Below is a small trained network, with its code and all its weights. Each question gives an input and a class and asks what happens when units are switched off, that is, made to give their printed mean instead of their output.

import numpy as np


def w(rows, s, z=0):
    codes = np.array(rows[::2]) - 128.0
    scale = np.full(codes.shape[1], s)
    scale[-1] = z or s
    return codes * scale


def f(y):
    return y / 2 * (1 + np.tanh(0.7978845608 * (y + 0.044715 * y**3)))


def log_softmax(a):
    a = a - a.max(-1, keepdims=True)
    return a - np.log(np.exp(a).sum(-1, keepdims=True))


def net(x, mask):
    res = np.array(x, float).reshape(1, 5) / 4 @ E
    y = f(res @ A[0][:, :-1].T + A[0][:, -1])
    res = res + np.where(mask, y, B[0][:, -1]) @ B[0][:, :-1]
    return log_softmax(res[-1] @ U[:, :-1].T + U[:, -1])


A, B = {}, {}
E = w([
[83,61,114,34,149],'x0',
[211,97,245,168,116],'x1',
[95,45,40,159,42],'x2',
[77,21,131,198,153],'x3',
[46,146,166,144,55],'x4',
],0.012)
A[0] = w([
[92,123,125,131,126,24],'neuron 1',
[47,103,60,121,99,113],'neuron 2',
[128,95,69,251,114,167],'neuron 3',
[141,111,98,166,137,91],'neuron 4',
[115,132,119,118,156,29],'neuron 5',
[126,188,138,100,173,225],'neuron 6',
[105,109,85,137,148,2],'neuron 7',
[100,116,111,132,145,100],'neuron 8',
[130,39,133,105,111,59],'neuron 9',
[193,62,160,133,155,150],'neuron 10',
[105,148,198,157,58,76],'neuron 11',
[84,105,89,114,105,44],'neuron 12',
[120,106,102,108,176,108],'neuron 13',
[142,77,149,110,130,133],'neuron 14',
[95,80,107,113,138,186],'neuron 15',
[99,96,119,93,214,93],'neuron 16',
[67,107,88,127,106,137],'neuron 17',
[136,136,86,113,165,105],'neuron 18',
[122,152,127,143,53,123],'neuron 19',
[51,103,70,117,102,123],'neuron 20',
[167,78,137,109,120,33],'neuron 21',
[127,109,88,205,125,145],'neuron 22',
[105,104,107,143,130,65],'neuron 23',
],0.018,0.0048)
B[0] = w([
[152,178,122,112,156,141],'neuron 1',
[74,215,56,67,93,237],'neuron 2',
[204,94,113,233,4,249],'neuron 3',
[149,127,140,191,86,158],'neuron 4',
[104,136,155,152,124,137],'neuron 5',
[123,195,206,195,203,212],'neuron 6',
[101,160,140,130,126,159],'neuron 7',
[94,129,128,112,139,151],'neuron 8',
[100,48,62,66,167,188],'neuron 9',
[215,109,42,145,138,211],'neuron 10',
[111,33,216,226,128,207],'neuron 11',
[98,166,113,117,135,184],'neuron 12',
[99,82,162,182,113,171],'neuron 13',
[160,98,68,139,171,165],'neuron 14',
[73,111,99,97,121,192],'neuron 15',
[64,74,201,209,122,197],'neuron 16',
[84,252,65,143,54,206],'neuron 17',
[106,130,151,176,129,165],'neuron 18',
[49,91,160,174,159,183],'neuron 19',
[66,254,62,84,107,228],'neuron 20',
[180,134,104,118,167,154],'neuron 21',
[156,113,131,171,52,199],'neuron 22',
[132,170,85,125,119,158],'neuron 23',
],0.0089,0.019)
U = w([
[25,136,205,171,156,184],'0',
[224,173,103,145,93,44],'1',
[64,139,6,114,72,136],'2',
[191,30,154,227,115,203],'3',
[195,254,111,108,210,105],'4',
[132,98,142,94,76,1],'5',
[127,17,82,60,184,175],'6',
],0.0093,0.0069)

Each question gives the input, the list of numbers given to net, and the class t.
The units are the neurons (one row each of A and B). Each row of codes is followed by its name. A weight is (code - 128) times the scale printed after its matrix; where a second scale follows, it is the last column's (A, B and U).
mask holds one flag per neuron, in row order. A switched-off neuron (its flag False) gives its mean, the last column of its row in B, instead of its output. The means were averaged over made-up inputs and are rounded, as every weight is.
A unit's drop is (log p(t) with every unit on - log p(t) with that unit switched off) / (log p(t) with every unit on - log p(t) with every unit switched off).
The circuit of an input: a set's keep is (log p(t) with only the set's units on - log p(t) with every unit switched off) / (log p(t) with every unit on - log p(t) with every unit switched off). Starting from the 12 units with the biggest drops (on a tie, the unit counted first), units are removed one at a time, each time the one whose removal leaves the highest keep (on an exact tie, the one counted first), for as long as the keep stays at least 0.8.
circuit, biggest first: the units of the circuit, biggest drop first
top k neurons: the k neurons with the biggest drops, biggest first
drop of u: that unit's drop, to one decimal
input [-3,2,-8,1,-1], class 4: circuit, biggest first : [neuron 3; neuron 16]
input [-5,0,-6,4,1], class 3: circuit, biggest first : [neuron 20]
input [-6,-6,-1,-2,-1], class 4: top 2 neurons : [neuron 11; neuron 16]
input [2,3,-5,0,-1], class 4: top 2 neurons : [neuron 3; neuron 11]
input [-8,6,-5,-5,3], class 0: top 2 neurons : [neuron 3; neuron 6]
input [4,7,-5,-5,2], class 3: top 3 neurons : [neuron 20; neuron 2; neuron 11]
input [1,1,-5,1,-4], class 3: top 3 neurons : [neuron 20; neuron 2; neuron 17]
input [0,3,4,-8,5], class 3: top 2 neurons : [neuron 20; neuron 2]
input [-3,-2,-4,-8,0], class 4: drop of neuron 16 : 0.1
input [1,-3,4,-6,-7], class 4: drop of neuron 15 : 0.1
input [3,0,4,-8,-5], class 4: drop of neuron 11 : 0.2
input [-7,5,7,-5,-1], class 3: drop of neuron 2 : 0.0
